m =
[[ 0.08  0.69  0.21  0.79  0.62 -0.43 -2.57 -1.09]
 [ 0.48  0.70 -1.09  0.52  0.43 -0.92  4.43  0.19]
 [-0.21 -2.33 -0.05 -2.80 -0.82  2.12 -0.23  2.17]
 [-1.30 -0.84  1.47 -0.56 -1.14  1.17 -2.91  0.12]
 [ 2.01  0.72 -1.89  0.60  2.45 -0.57  0.89 -0.60]
 [ 0.83 -1.86 -1.28 -1.93  0.48  1.79 -1.43  1.73]]
Rows and columns are counted from 1.
(1, 1) = 0.08
(4, 7) = -2.91
(2, 7) = 4.43
(1, 4) = 0.79
(5, 5) = 2.45
(6, 2) = -1.86
(2, 8) = 0.19
(5, 4) = 0.60
(4, 6) = 1.17
(3, 7) = -0.23
(1, 8) = -1.09
(2, 5) = 0.43
(2, 1) = 0.48
(4, 8) = 0.12
(1, 2) = 0.69
(3, 2) = -2.33
(6, 6) = 1.79
(6, 7) = -1.43
(6, 3) = -1.28
(3, 8) = 2.17
(5, 7) = 0.89
(6, 4) = -1.93
(1, 6) = -0.43
(1, 7) = -2.57
(6, 5) = 0.48
(3, 1) = -0.21
(4, 4) = -0.56
(2, 6) = -0.92

B =
[[ 1.28  3.11 -4.23  2.19 -0.58]
 [ 0.73 -0.85 -0.86  1.19 -0.95]
 [-0.99 -2.27  3.57 -1.54  0.85]
 [-2.74  2.11 -1.29 -1.88  3.41]]
Indices start at 1.
(1, 1) -> 1.28
(4, 4) -> -1.88
(1, 4) -> 2.19
(3, 3) -> 3.57
(2, 5) -> -0.95
(3, 5) -> 0.85
(2, 3) -> -0.86
(1, 3) -> -4.23
(4, 5) -> 3.41
(2, 4) -> 1.19
(4, 1) -> -2.74
(1, 5) -> -0.58

a =
[[-4.45 -5.01 -1.53 -0.36  1.99 -0.20  1.31 -0.85]
 [ 2.90  2.29 -0.78  0.15 -1.14 -0.20 -0.18 -0.85]
 [ 0.85  1.57 -1.51 -0.89 -0.04 -1.54  0.29 -1.58]
 [-1.51 -2.47 -0.43 -0.12  0.33  0.01  0.26 -0.85]
 [-1.51 -2.95 -2.63  0.15 -0.04  2.05  0.27 -0.85]
 [ 2.07  0.64 -0.78  0.15 -0.04 -1.90  0.27 -1.21]
 [-0.57 -1.66 -1.93  0.15 -0.04  0.71  0.27 -1.20]
 [-0.58  0.62  1.98  0.15 -0.04 -0.20 -0.20  1.73]
 [ 0.02  1.12  1.42  0.15 -0.40 -0.20  0.27 -0.85]
 [-0.57  0.35  1.15 -0.01  0.49 -1.63  0.27 -0.05]]
Indices start at 1.
(1, 1) = -4.45
(9, 6) = -0.20
(2, 8) = -0.85
(3, 5) = -0.04
(7, 2) = -1.66
(6, 2) = 0.64
(8, 7) = -0.20
(9, 5) = -0.40
(6, 5) = -0.04
(2, 7) = -0.18
(1, 4) = -0.36
(10, 2) = 0.35
(2, 2) = 2.29
(2, 6) = -0.20
(10, 5) = 0.49
(1, 6) = -0.20
(1, 5) = 1.99
(10, 3) = 1.15
(5, 1) = -1.51
(7, 6) = 0.71
(6, 6) = -1.90
(4, 2) = -2.47
(8, 8) = 1.73
(8, 3) = 1.98
(9, 3) = 1.42
(6, 1) = 2.07
(4, 4) = -0.12
(8, 1) = -0.58
(7, 1) = -0.57
(3, 7) = 0.29
(9, 4) = 0.15
(4, 6) = 0.01

M = ((-0.246, 0.717, -0.278, -0.751), (-1.344, 0.607, -1.043, -1.545), (0.074, 0.014, -1.323, -0.388), (-1.424, -0.072, -2.528, -0.169), (-0.181, -0.730, 0.075, -1.778), (-0.787, -1.519, -0.335, 0.309), (-0.069, 0.148, -0.599, -0.284), (-1.639, 0.179, -1.780, -0.299), (-1.550, -1.940, -1.001, -2.170), (-1.649, -0.561, -1.719, -1.983), (-0.764, -1.252, -0.714, 0.915), (0.319, -1.940, -2.528, 1.463), (-0.211, -1.274, 0.635, 0.194), (-0.695, -1.116, -0.894, -1.100), (-1.649, 0.244, 0.266, -2.170))
Indices start at 1.
(1, 1): -0.246
(10, 1): -1.649
(13, 4): 0.194
(3, 4): -0.388
(3, 3): -1.323
(11, 4): 0.915
(14, 1): -0.695
(10, 2): -0.561
(12, 2): -1.940
(6, 1): -0.787
(3, 2): 0.014
(12, 3): -2.528
(1, 2): 0.717
(2, 2): 0.607
(10, 3): -1.719
(5, 1): -0.181
(12, 4): 1.463
(6, 3): -0.335
(7, 1): -0.069
(15, 3): 0.266
(4, 2): -0.072
(11, 3): -0.714
(1, 4): -0.751
(6, 2): -1.519
(14, 2): -1.116
(2, 1): -1.344
(7, 3): -0.599

x =
[[-0.47  4.22 -2.24  1.56  1.06 -4.58  0.88  4.17 -1.76  2.95  0.40 -4.11]
 [ 2.30  0.71 -1.89 -0.26  0.63 -0.91  1.58 -2.87  3.80  2.04  2.30  2.60]
 [ 2.15  1.19 -1.66  0.73  1.33 -2.08  1.26 -1.75  3.29  1.79  2.98  2.15]
 [-1.64  0.28  3.75 -3.95  1.62  0.29 -3.21 -2.64  0.98 -2.83  0.72  2.69]
 [-0.69 -0.07 -1.75  2.36 -1.56  1.11  1.57  3.14 -2.13  0.36 -2.64 -3.14]
 [-2.33  1.41  3.79 -4.26  2.26 -1.22 -4.16 -1.77  0.98 -2.19  1.03  2.02]
 [ 2.81 -1.08 -0.71  0.47 -0.32 -0.08  2.03 -2.09  2.06  1.06  0.69  3.17]]
Indices start at 1.
(1, 1) = -0.47
(7, 8) = -2.09
(3, 7) = 1.26
(5, 6) = 1.11
(6, 5) = 2.26
(6, 4) = -4.26
(3, 6) = -2.08
(1, 11) = 0.40
(6, 9) = 0.98
(3, 11) = 2.98
(3, 1) = 2.15
(7, 7) = 2.03
(6, 10) = -2.19
(7, 4) = 0.47
(6, 2) = 1.41
(7, 1) = 2.81
(2, 5) = 0.63
(4, 11) = 0.72
(5, 8) = 3.14
(5, 7) = 1.57
(5, 1) = -0.69
(7, 12) = 3.17
(3, 5) = 1.33
(1, 7) = 0.88
(3, 9) = 3.29
(4, 3) = 3.75
(7, 10) = 1.06
(6, 6) = -1.22
(2, 3) = -1.89
(7, 5) = -0.32
(6, 12) = 2.02
(6, 8) = -1.77
(1, 12) = -4.11
